Each row has a hidden trait or not; one of two labels after the row says which. A new part has a new trait and new labels.
[ 10   1 -85  16 -47  45  -8  -2  -6  14  23   0  10 -11 -29   1  -5  20
  11   5  -2 -11  10  11  14  -8   8 -30  28   2   4 -20   4 -12 -19 -11
   7  33  -1  -2  11  24  -6 -50] => gopir
[ -5  -4 -14  27   6  -8  20  -1  -8   6  20 -13  68  -8  20   6  -1  -5
  17   1   4  -1   7   8  16   9  -3 -14  67   4  -7   7 -28 -12 -12  -5
   9  24  -3 -23  16   5   0 -18] => lotud
[  27   -3   92    7   88   29 -120   -5    6   -7 -127    3 -127   -9
  101   21  -13  -34    0  -38  -21  -39  -44   23  -16    2    4   -3
  -91   29  -19   -7  -20   40   -8   16  -16    6  -13   43   60   17
   15   -4] => lotud
[ 24  -9 -35  47  49  35 -47   3   2  16 -26 -17 -21 -13  11   0  -5  -1
  -6 -17 -49 -20 -12  25 -22 -42  11 -22 -37  12 -23 -23 -39   8  -3  -5
   4  14  -6  14 -15  38 -20 -12] => gopir
[ -2   1  60 -30  29 -24 -16  -3  18   4 -60  13 -30   7  -9   7   2 -17
 -22  -8  -9   2  -4 -18 -33  -7  -1  14 -77  -6 -21  12  12  14  19   6
  -7 -43  -3  33 -36 -19  10  40] => lotud
[ 10  -5 -21  43  11  17 -20  -7   6  16  -2   1 -16 -11   1  -1  -3   4
  -7 -14 -30  -7  -2  11 -14 -20   7 -14 -24   4 -11 -14 -22   3   4  -5
   4  10  -6   7  -4  13  -6 -12] => gopir
[-12   4  16 -12 -52 -19  38  -8  -6  -7  20  12  12   1  12   4  -1  -4
  18  10  50  11  11  -9  26  46 -10  10  57  -9  25  14  22 -10 -13   2
  -3   4   2 -23  41 -27  13 -12] => lotud
[  0  -8 -67  56 -58  24   6  -9  -8  14  43   6  40 -17   1  -2  -6  14
  14   3  25 -13  18  17  21  -6  -2 -25  54  -8  13 -13   6 -23 -20 -11
   9  44  -2 -14  43  14  -4 -48] => gopir
[ 12   0 -53  35  13  22 -21   1 -16 -10  23 -22  10 -11  34   7  -3   5
  32  -3  -2 -16 -11  25  33  35   5 -16  81  22  13   0 -47   3 -15  -5
   2  40   0 -30  35  26  -6 -44] => gopir
[  3  -2  29   5  37   4 -29  -6  11  20 -54   7 -41  -3  19   7  -3 -13
 -15 -17 -22 -10  -9  -1 -17 -32   3  -8 -57   5 -26  -3  -5  12   9   3
   0 -13  -6  28 -13   1   4  11] => lotud
[ 13  -2  11  12  47  15 -29  11   7   7 -23 -12 -36  -4  -5  -8   2   7
 -25 -15 -56  -9 -13  10 -38 -60   9  -8 -73  16 -22 -20 -19  15  10  -2
   1  -7  -3  29 -43  29  -9  16] => lotud
[  7   0 -68  37 -51  38 -11  -6 -14   0  42   0  -8  -7   8  -2  -6  20
  23   6  24  -9   4  18  39  26   2 -21  66   3  23 -15   6 -13 -20  -7
   5  46   2 -24  47  16  -6 -53] => gopir
[ 11 -12 -50  66  -9  27 -20 -11   6  26  -7  12  22 -24   3  -3  -6   8
  -4 -21 -11  -9   6  16 -16 -33   4 -21 -28  -5 -14 -21 -14 -10  -3  -9
   7  23  -8  11  11  21  -8 -24] => gopir
[-20  -4  37 -11  -8 -34  19  -6   1   5 -32   4  46  -4  28  16  -3 -27
  15   4  32   4  11 -15   8  26 -12  -2  48  -9 -14  25   7 -13  -6   2
   2  -3  -2  -7  34 -32  18   4] => lotud
[  0 -10  18  29  51   6 -29  -2  14  28 -59   3 -11  -8  14   3  -3 -14
 -24 -25 -36  -8  -1  -4 -38 -63   3 -15 -74   5 -41  -9  -9   4   8  -2
   6 -10  -8  31 -21  11   2  16] => lotud
[ -2   0  23  -1  -4   2   8  -8   6   5 -15  14 -28  -2   7  -1  -3   0
  -5  -7   8   0   3  -3  -2   0  -2   0 -16  -2   2   9   7   4   2   2
  -2  -2  -2   9   9  -5   8   9] => lotud
[ 13  -3 -37  27  52   7 -18  -2   0  20 -27 -19  18 -11  12  19  -4 -13
   9 -10 -40 -21 -12   8   4 -13   5 -25  27  18 -29   1 -52   8  -5  -3
   6  16  -7   0 -12  19  -3 -22] => lotud
[ 12   1 -73  42 -37  40 -11  -4  -8   7  19   1 -15 -14 -12   1  -3  18
   7   0   3 -13   0  14  12   0   8 -23  31   2   8 -18  -5  -7 -13  -9
   5  30  -2  -4  17  23  -6 -48] => gopir
[ -6  -2  46 -11  18 -16 -12  -4  13   8 -58   8 -10   4  19   9  -3 -22
  -4  -5   2  -2  -2 -11 -10  -3  -5   5 -35  -6 -17   8   9   2   8   5
  -1 -21  -4  18   5 -19   8  18] => lotud
